Each row is shifted at random along 5 fixed directions that mean nothing.
Known rows, with every step that occurs
H/W/X/S/Z/A/N/E/G: [ 102 -171  229   57  -88 -296  -51  253   38 -409  128   77 -113   17
 -278 -141  352   65 -201 -179  163  295 -152 -265  408   63  201  532
  242   73   59 -202 -336 -267    3   42  278   89  219  170  207 -173
  -86   72 -429  172  179  219   24 -339  259  114  275  267  149]
L/W/R/S/Z/A/N/E/H/C: [ -93   18   47 -101  -91 -202  111   84  -25 -632  564  184   11  325
  -66 -155  263   73 -197 -255  -27  258 -146 -411  145   97 -184  196
  125   86  -79 -467 -262  -38 -231 -337   18  320  -55  112  231   26
  -49  101 -241  241  156  250  345 -530  189  136  316  339  -41]
S/Z/A/W/H/C/L/G/E: [ -17 -225  -31  317 -110 -536 -118   11  -57 -403  217  238  -40  295
 -240 -297  176   -3 -196   -5 -173  218 -160  -62  265  -36  -28  153
  -92   28   14 -249 -470 -237   87   69 -160  282  -25  136   56   32
 -139   -3  121  115  461  228  462 -329  136  273  186  330  -47]
R/S/Z/A/W/X: [ 505   30 -185  141  -32  157   22   81  198   56 -199 -123 -323 -413
 -242   97  288  -88 -282   19  311  150 -409  141  315 -287   14  179
   45  -73 -300   36  -41  156 -114  119  325  -52  472  146  -27 -285
  233   17   29   60  346  256   14  -50    1  288  159  -32  -14]
L/W/R/S/Z/A/N/E: [ 256  -57  -50   94 -118  -87   17   42  124 -386   71   31 -180  -95
  118   55   97  -93 -305  -97  297  145  -77 -317  212 -201  -41  108
   59  128  -39  -22  -99  -76 -192   76  265   97  203   78   61 -117
  -55  114  -88  221  178  256 -146 -298  244  145  233   33  -14]
S/Z/A/N/E/G/C/L/H/W: [ -80 -245   17  218 -150 -127   35  215  -77 -332  167   76 -183  118
 -191  -31  257 -109 -395 -520  232  143 -196 -213  221  160  124  616
 -183  -15  -88 -125 -271   88 -292 -157   36   23  190  254   -2   42
   32  104 -498  210   53  305  413 -260  190  324  217  222  258]
W/R/S/Z/A/N/E/H/G/C/L: [ -72 -150  -61  185  -57 -174  -40   67  -32 -376  248  148 -138  175
   -2 -158  165  -84  -99 -185  145   41 -146 -206  165 -141  -84  117
 -127   -5 -257 -275 -393   49 -229  -75  -63  214 -129  -65   76  122
 -163  -47  -66   95  131  273  457 -397   73   93  217  180  -38]
C/E/G/N/Z/A/S: [ 299 -160   89   76  -96 -139 -121   70  -61 -373   91   17 -150   -4
  -10   21  186  -60 -247 -104  262  188  -69 -363  215  -40  229  360
  266   38 -258   19 -280 -173  -91   73  142   51  144  197  157  -48
  -88   85 -103  241   28  251 -161 -424  179   21  223  119   63]
N/S/Z/A/R/W/H: [ 281   57   -7 -104 -105   73  -26  -64  129 -329   47  -38 -165 -147
  -42 -216  274   89 -226 -223  150   32 -175   15  448 -140 -122   11
 -198  153 -159   63  -53   -5  -42   64   97  122  337  143   96 -205
  116   75  137  180  262  150  -66 -220   24  214   60  -12 -147]
E/G/C/L/W/S/Z: [ 435 -118  185  -95   25  156 -181  231  208  119 -182   74  -91 -373
 -332  181  328  -58 -362 -399  375   43 -132 -282  533  202  243  406
  -87   13  123 -224 -133 -356  238  297   93 -125  268  213  -60 -157
   55  420 -126  139  -50  103 -320  -53   25  141   61   74  110]
C/L/G/E/N/S/Z/A/R/W: [  94  -27  -85  108 -111 -186   44   36   38 -400  162  111 -194  107
  -92   41   73 -125 -247 -169  286  116 -108 -265  233 -151 -147  133
 -182  -13 -252   -1 -386  -69 -307  174  158  121  249  123  -23  -35
  106   -4   46  141  265  229   94 -184  164   93  245    5  -46]
N/S/Z/A/R/L/G/E/H/C: [ -49 -210 -129  273  -30 -110 -121  -60   44 -417  -15  -56 -281  -43
  130 -158  206 -133 -355 -249  157    1 -113  -69  302 -191   81  320
  -69  -74  -73  -89 -180   26 -155  -15  -15  127   43  167  -13 -311
   -3  183 -151  322  225  298  280 -435  213  344  205  156  -31]
X/S/Z/A/R/W/H/L/G/C: [  41 -280  -47  224   -5 -112 -309   80  262 -424 -306   26 -116 -310
  -75 -143  271 -152 -556 -181  166 -112    8  -54  387  -87  213  403
   -3  182  158  -35 -183 -327  202  237  -89    6  161  368  -69 -268
 -159  249  -53  218  252    1 -140 -204  220  400   21  167  260]
C/E/N/S/Z/A/R/L/W: [ 271  163  -52  -70 -140 -119  134  190  -49 -228  406  236  -35  104
 -265  261  -39 -122 -174 -339  147  310 -235 -478   69  -27  -87   90
  -12 -123 -259 -292 -288  -50 -368   59  257  132  283   36   57   51
  162   48  -37  -51  120  136  120  -29   41   64  294  133  -13]
R/S/Z/A/N: [ 740  192  -50 -335  114 -343  137  200    6 -163  403  162  147  -35
 -394  113   38  117  -66   13  177  425 -346 -436   77  -61 -190  -45
  343    2 -226 -199 -200 -408  -91  119  252   58 -120   73  380  161
  -42   35  227 -147   62  -23 -242 -143  181 -164  370  282 -138]
W/S/Z/A/R: [ 357   24   64  -58  -65   98  112   50   44 -642   93   31  -55    6
   13  -74  189  -24 -296  -18  344  118  -60 -327  188 -106 -127  233
  267   70 -322   53  -86  -65 -131  168   89   53  124  229  156  -75
   29   84    7  163  155  203 -101 -298  211  -94  217   52   34]
C/L/G/E/N: [ 273   -7 -156  251  -51 -411 -224   98  -42   55  267  196  -58  174
 -381    3  118 -127   48 -128  -92  344 -326 -199  337 -150  200  111
 -218 -195    0 -288 -318 -263   15   55   56  129   -6 -113   62   38
 -113  -64   22 -113  344  168  313 -131   38  118  226  358 -211]
N/S/Z/A/R/L/G/E/H/W/X: [ -47 -154   14  117 -202 -172  210   61  -50 -583  272   22 -179  292
 -188 -175  322   48 -166 -105   52  248 -297  -45  178  -54 -234  289
  -49  124 -267 -327 -359  183 -253 -132   94  289  182  146   95 -131
  107 -245 -231  172  334  422  538 -269  194  247  172  236  105]
L/H/G/C/E/N/Z/A: [ 399 -149 -132  191 -125 -262   54  226  -86 -236   85  146 -134  134
 -161   19  211  126 -181 -353  157  273 -244 -183  242  -68  154  346
  -43 -183 -238 -254 -238  -46 -246 -224   51   80   83   77  120   74
  -35    4   67  -25  100  201    3 -260  142  158  247  355  -20]
S/Z/A/W/H/C: [ 596  218  -95 -337  127  -35   87  273  172 -198   95   88   33 -439
 -363   41  312  161 -466 -361  120  237 -362 -211  304   19   93  120
  329  -86   27 -130  117 -323   34   68  153  -38  306  215  293 -218
  179  217   76   12  268  -98 -233 -186  137   77  216  223  -98]
R/L/G/C/E/N/S/Z: [  20 -225   51  356  -80   39  -31  -66 -103 -206  -32  -27 -333   31
  113  -32  224 -223  -45 -311  323   20   68 -272  444  -50   38  320
 -224   77 -103 -154 -343  -18 -191  113   25   64   23   31 -120 -187
  -27  198 -256  295  -76  423   79 -218   69  133  186  132   23]
H/L/W/X: [ 203  308   81  155 -219  146  307  -28   53 -759   82  -47  -64   19
   21 -123  353  -54 -323    7  209  108 -148 -183  140 -171  -91  220
  123  279 -248  -53 -105  213  -69   21   84  185  420  285  210 -225
  153 -111 -100  278  368  232  -31 -445  174  244  127  155  147]
Z/A/W/X: [ 383  200  -16  -87 -131 -231  232  141  -23 -528  396  141   76  215
 -448 -138  372  183  -77  188  -73  388 -367  -85  165  -89 -198  102
  232  134 -336 -315 -169    2  -48 -101  171  240  210  127  266  -24
  115 -206   74   29  475  194  229 -268   81   58  216  269  -17]
E/N/S/Z/A: [ 721 -305  -53   51  104  -91 -217  248  168  271 -266  -50 -197 -315
 -378  201  305  160 -309 -261  413  110 -297  -10  553  -43  388  385
  -98 -169   57 -180   44 -363   61  226  206 -155  196  123  -15 -121
   46  244  146   83 -108  126 -401   33   99  203  110  179  -39]
E/N/S/Z/A/R/L/G/C: [ 150 -224 -240  325   18  -76 -353   96   89   64  -74  124 -216 -136
 -294  129   56 -282 -103 -238   22  118 -200  -46  274 -201   90  249
 -229 -132 -154 -249 -322 -167 -162  122    8   17  -44  -53 -207 -167
 -102  209 -106  -75  173  237  143  115   -7  310  173  216   74]
X/W/H/C/L/G/E: [-153   42  -43  448 -209 -149  -38 -100  -92 -561   87  158 -196  243
  -15 -162  203 -269 -244  -98  -66  229  -81 -195  123 -123  -28  179
 -115   38 -132   48 -349   91 -155   17 -102  226   65  138   77  -98
    7    9 -164  141  529  346  413 -396  156  208  269  186   14]
E/G/C/L/H/W/R/S: [ -18   60  162  -36  -91   40 -176   10  164 -384   92   76 -277  -64
 -188   68  291 -158 -204 -289  167   37 -130 -178  201  -35  -63  120
 -192 -102  -73  -99  -86   71   -6  108  103  131  168   35   59  -92
   44  -77 -172   13  127  197 -163 -288   56  144  135  -31   87]
Z/A/W/S: [ 546  101   65 -357  -16   28 -232  291  154   44  260  190   75  -27
 -735  205  303  106 -276 -148  -19  354 -328 -103  248   59   69  108
  117  -34 -156 -362  106 -192  114   49  205   60  100   90  118   69
  160   87   48  -91  246  107 -183   46  -54    9  229  180  -12]
L/W/X/A/R/S/Z: [  75 -140  107  252  -83  104  -96  -71   51  -36   30    6 -282    8
 -134 -139  175 -138   -8  -29  234   96 -179  -88  421  -66  -95  189
 -171   52 -288 -189 -377   42 -123   63  121  118  188  145 -126  -54
   85  243 -128  152   61  374  256 -171  -71  339  159  118  -56]
Z/A/N/E/G/C/L/H/W/R/S: [ 268  164   56 -380  -10  -65   -3  288  155 -239  334  269 -128 -119
 -446  381  193  -83 -290 -447  166  390 -293 -485  -31   85 -168  115
  145 -184 -113 -282 -190 -159 -273   48  258   90  126  -32  252   51
  119 -104 -236 -248   99  133 -174  -81  149  -79  377   87   76]
R/W/S/Z/A/N/E/H/L/G: [  -1 -115  193  257 -146 -352   74 -105   24 -874   81  -19  -78  133
  217 -375  116   47 -376 -120  153  -70   23 -109  160  -75 -135  158
   81  285    8 -143 -293 -123   65  225 -101  357  -10  273  173 -121
 -271 -104  162  332  229   88  -71 -546  276  232  227  201  135]
X/W/S/Z/A: [ 322 -253  300   14  -87  -45   -7  191   90 -403  -18   59  -25  120
 -228    2  474  234 -426 -113  347  133  -55 -220  397  221  132  467
   62  161   67 -233  -35 -242  127   99   32   42  140  374  129   20
   -6  168  -37  302   43  136 -276 -291  243   30   72  227  178]
L/H/W/X/A: [ 609   43   33  -65 -100 -100  -49  280  199  -89 -354    2 -128 -404
 -421  100  448  199 -376  -96  183  279 -440   42  415    3  477  342
   90  -76   49 -129  165 -247  191  192  342  -60  456  277  188 -225
  259  131   54  -69  317  -13 -167 -223  229  337   80  138   45]
R/L/H/C/E/N/Z/S: [ 163 -162  -97  242  -35 -139  -80  -47   47 -163 -147 -169 -337 -165
   94   62  181   48 -399 -430  350  -49  -62 -154  430 -234  255  304
 -130 -142  -35   37  -55  -13   66   43  144   -1  245  142   17 -101
    8  111   93  283 -112  239 -327 -338  207  285   87   42  -72]
C/L/H/W/R/S/Z/A/N: [ 212 -500   79   88   -7 -177 -183  144  189  -72  -79   69 -159 -129
 -167  -39  287   30 -316  -74  394   81 -170  -86  341   12  162  366
 -131   26  156 -131 -188 -179  154  150   49  -52   91  336   23   82
 -134  200 -206  249  -58   17  -58 -205  155  273    9  127  152]
X/A/N/E/H/W/R/S: [ -18   38  102  -22 -149   39 -155  -63  193 -424   35  -65 -328  -81
   32    3  236 -139 -219 -110  205   38 -140 -132  217 -197  -52  -35
 -124  -10  -77    4   63  161 -101   55  279  172  191   58   63 -130
   43  -91 -123  121  211  243 -110 -390  132  165  159 -115  -31]
H/L/G/C/E/N/S/Z: [ 668  146  -84 -209  147 -186   99  202  -41  -68  115   97  -47 -242
 -284  180  102  -37 -120 -452  220  239 -216 -452  314   -6   34   87
  178  -98 -131 -307 -226 -425 -125  241  192   20    4  -69  166 -119
   77  117  135 -115  -64  159 -255  -59   67  -82  381  265 -145]
X/S/Z/A: [ 289 -112   51  320  -37  158  -43   37    6 -177 -107  -98 -230   18
  -80  -31  309   -9 -335 -124  358  116 -164 -139  364  -25  170  471
   44   73 -216   40  -75  -24 -128    9  109   -2  147  249   62  -16
   62  210  -35  214   41  335  -90 -224  178  149  245  161   86]
A/W/R/S: [  27 -114  210  -28  -74  -67 -354  -10  253 -226   98  132 -224  -23
 -382  -38  395  -78 -112   34   86   66 -148  -42  392  -64   12   31
 -228   11   71 -219   -4  -70  239  141  118  143  183  125  -53  -67
   -5   29 -152  117  202  109 -208 -190  -66  230   30   18   -2]
G/C/E/H/L/W/S/Z: [ 414  168    3 -233   36 -147  -52  136  -64   32  529  215  140  213
 -462 -104   73   37   72 -300 -196  257 -380 -209  305   97 -153  -34
  -81  -15 -336 -636 -323 -156   36 -135   40  286 -116 -113   57  233
   50  120  238 -152  127  286  323 -123 -213  147  291  396 -239]
C/E/G/N/S/Z/A/R: [ 492 -147 -168   -4   31 -214 -185  130   21 -130   99   94 -111  -35
 -270  -42   18  -47   43  -42   70  157 -274  -54  339 -257   19   64
  101 -304 -355 -112 -235 -145  -57  184  204   66   27  -75   21  -28
   -1  109  221 -115  146  207   99 -100  -52  116  198  144 -203]
R/S/Z/A/W/H/C/L: [ -40 -181   -6  307  -21   82 -113   64    1  -17   99   91 -231  -44
 -121 -169  273  -21 -233 -248  231   19 -197  -15  353 -125  104  249
 -239 -105 -173 -192 -244  132  -97  -15  -76  109  141   51   -6   82
   62  155 -143  238   92  230  470 -260  -91  270   99  128 -120]
C/L/W/R/S/Z/A/N/E/G: [ 805  240  -45 -330  130 -599 -129  235  164  -60  152  134   25 -373
 -367   27 -111  178   -9 -189   -1  203 -435 -151  312 -233   76 -216
  198 -347  -65 -220 -177 -517  187  403  451  145  175 -267  278 -135
 -112  -49  570 -321  224  -90 -403 -218   30   -6  305   69 -306]
H/G/E/N/S: [-329 -225  128  408 -262   13 -175 -174 -142 -608  148  -87 -309  508
   61 -188  421 -182  -56 -131  145   77  233 -170  390 -147  105  352
 -237  242 -113  -77 -218  210 -289 -162  -43  175  -50  139   11 -220
  -42  -10 -516  517   66  577  147 -484  189  176  191  238  122]
N/E/G/C/L/H/W/R: [ 116  175  -42  -28  -91   70  -52   92   87 -437  160  141 -183   20
 -226  -26  254 -136 -131 -404  -98  153 -387  -81  153  -61  -16   89
 -202 -180 -224 -140  -39  187 -108  -62   97  178  219  -87   57  -36
  107  -91 -176 -134  359  307   87 -246  -53  165  222   60   22]

Rows
[  64   26  233 -140 -215  -12 -145   55  119 -528  167  108   65  139
 -121  -21  350   55 -436 -179  119   21   80 -290  306   99  109  205
  -86  196  129 -264   28 -104  297   77  -30  190  123  232  134  -67
    6  125   20  353  170  102  -95 -474  195  122   -9   69   86] : G/E/H/C/L/W/S
[ 159   53   29   -2  -50  -83  164   25   86 -506  222   -9 -184  -58
  105   -8  124  -26 -272 -257  219   62 -348 -213  135 -208 -171  -26
 -136   -9 -136 -120  -58   63 -184  155  213  202  248   10   98 -103
   42 -187  -52   86  343  165  -14 -294  179   19  147    2  -61] : S/Z/A/N/E/H/W/R/L
[ 133 -154   -1  220 -209 -329   16   69  -71 -355   94  105 -100  132
  -18 -214  236   96 -161 -331  122  134 -116 -280  465 -144  142  162
 -283   20  -16 -197 -331 -112  -56 -115   -7  156  247  153   74  -87
  -84   29  -70  232  201  155   51 -415   94  187   45  262 -135] : C/L/W/H/G/E/N/Z
[ 413  -26  235 -181  -10 -394  -89  291   32 -274  292  209   46   17
 -430  -56  257  155  -57 -199   53  377 -208 -329  375   94  113  323
  254  -17   27 -363 -314 -469   91  125  235  123   43   -1  272  -78
 -137   88 -166  -17  153  128 -157 -261  154  -37  326  324  -22] : W/S/Z/A/N/E/G
[ 166 -262  130   24  -20 -272  -30   49   42 -415  -42   12 -172  -57
    1  -75  255   21 -144 -285  258  -66   28 -243  505   16   78  145
 -153   58  173 -269 -174 -297  159  293   81  108   90   72  -21 -205
  -88   69   37  250  -31  151 -237 -286  171   71   22  112   23] : H/W/R/L/G/C/E/N/S/Z
[ 333  124  -66  175   51   73   23  -51  -79   35   94  -65 -187  -28
 -226 -207  147  -18  -52 -216   80  146 -404  -50  413  -72    7  155
  -93   49 -384 -152 -234   10   -5   -4  160  152  135   19   76  -18
  188  157  125   -4  106  352  274 -184  -45  255  256  199 -147] : C/L/H/W/X/S/Z
[ 226 -111  -70   58  -21 -127 -294  198  188 -145  -60   49  -87 -281
 -146  124  156 -181 -320 -266  136   63  -79 -203  361 -125  186  349
   -9  -22   21 -144 -219 -270   -5  127  176  -41  145   54  -59 -277
 -129  250 -150   93  233  176 -113 -186  164  211  131  117  127] : R/L/W/S/Z/A/N/E/G/C
[ 262  115  -54 -123   11  -29   10   46   95 -388  192   47  -17 -115
 -118 -151  140  153 -287 -293    4   72 -194  -78  276 -134  -57  -19
   60   -8 -112 -223  -43  -97  -27   16   46  181  196   98  187 -195
  107  165  179  145  193   62  -49 -296   79  250  110  213 -113] : N/S/Z/A/R/L/W/H/C
[  34 -131  -26   20 -192 -244  -34  169  -34 -440  159  240 -156  -24
  -56    0  389 -233 -203 -288  169  225 -141 -437  278  104  183  494
  -54  -56   60 -212 -175  -85  -31  -89   43   71   60  129   37 -102
  -87   98 -392   88  207   99  463 -319  166  127  207  120   18] : A/R/L/G/C/E/H
[ 286   40 -203  -70   75 -355 -159   -8  113 -221  226   63  -29  -17
 -218 -299   41  198  -84 -179 -215   85 -288  155  396 -256  -75 -219
  -99 -114  -99 -288 -182 -217  104   25   43  277   62  -67  133 -146
   14   41  486   10  359   77   84 -286   26  324  118  297 -319] : L/G/E/N/S/Z/A/R/W/H/C
[ 130  -79  -58  183   38  -36  -63   14   67 -216  144  107 -173  -44
 -157 -126  229    8 -279 -331   14  104 -315   25  259  -27   39  258
 -137 -110 -109 -290 -148    5  -14  -48  -65  135  146  161   18 -112
   99  233 -101  128  231  152  142 -296   26  410  167  285    4] : S/Z/A/W/R/L/H/C
[ 300  -87 -137  -46   41 -156 -133  125  176 -362  -90   42 -142 -223
 -230   37  228  -62 -370 -355   80   10 -195  -26  234  -45   60  171
   37   -8  -73 -145  -86 -197  -67   93   24   -4   99  193   35 -302
  -26  119   41   -7  219   69 -253 -207  181  264  184  209  213] : N/S/Z/A/W/R/L/H/G/C
[ 379 -228 -125   84   25 -258  -94  263  155 -103  -59  150 -203 -336
 -163  132   84  -53 -295 -255  350  105 -310 -174  299 -296  225  196
  -78 -256  -54 -186 -152 -240  -50  286  213  -41  300   57  -39 -153
   16   18  -33  -60  244  -74  -77  -41  164  154   60  150  -71] : H/G/C/E/N/Z/A/R/L
[  30  -93 -118  114 -125   47  -88   84  125 -478  -39  -65 -163  -61
   70  -13  228 -223 -402 -298  203  -10  -31 -182  204  -57   41  317
   76  155 -119  -20 -127   50 -267 -156   38    7   50  249   11 -257
 -126  170 -213  228  201  259   41 -378  273  252  228  175  253] : L/W/S/Z/A/N/E/H/G/C
[  41  -14 -114  166  -74    7  -12    5   96 -683  -91  -30 -128 -161
  171  -35  152 -236 -469 -304  214  -47  100 -267  150 -165  -88  257
  109  163 -116   47 -265  -97 -243  145  -68   67   88  228   54 -293
 -112   56  -69  211  228  179  -99 -301  254  134  210  107  221] : E/N/S/Z/A/R/W/H/L/G/C
[ 264  100 -212  131  -86  -54  -56   24   19 -296  -43  -86 -183 -154
  -90  -77  163  -85 -342  -89    9  185 -266  -91  225 -291   99  113
  314    9 -293    7 -123   60  -20    0  305  180  224  137  205 -192
  132  -14  152   19  360  180  125 -309  112  207  268   74  -42] : C/E/H/L/G/N/Z/A/W/X/S
[ 367  150   19 -131 -157   35   50  110   59 -465   59   24  -56  -90
  -44  178  151  -26 -516 -229  243  169   -8 -342   87 -112  -74   65
  237   21 -183   19  -20  -34 -111  190  167   88  182  163  199 -125
   73  -73  150  133  291  159 -269 -300  214 -200  257  -80   58] : C/L/G/E/N/Z/A/W/S
[ 370 -211   -8   41   -5   70  -55   71  261  -61 -303 -159 -299 -577
  113  141  175 -158 -514 -282  558  -69 -139 -263  463 -109   92  264
   92   -1   58   18 -159 -236  -57  361  271  -93  420  297  -47 -377
   81  301  -75  234   41  122 -159 -226  195  297   80  -50   -9] : G/N/E/H/L/W/X/A/R/S/Z
[ 432  -63   37   23  -75  -88   66   97    2 -306   52  -83 -126   59
  -19  -68  214  145 -272 -182  273   39 -211  -51  315  -28   35  210
    2  -58 -209 -112   22   27  -12   17  141  120   91   90  106   54
   19  -38  334  131   97  263  -36 -340  161   72  171  106  -64] : C/E/H/W/S/Z/A
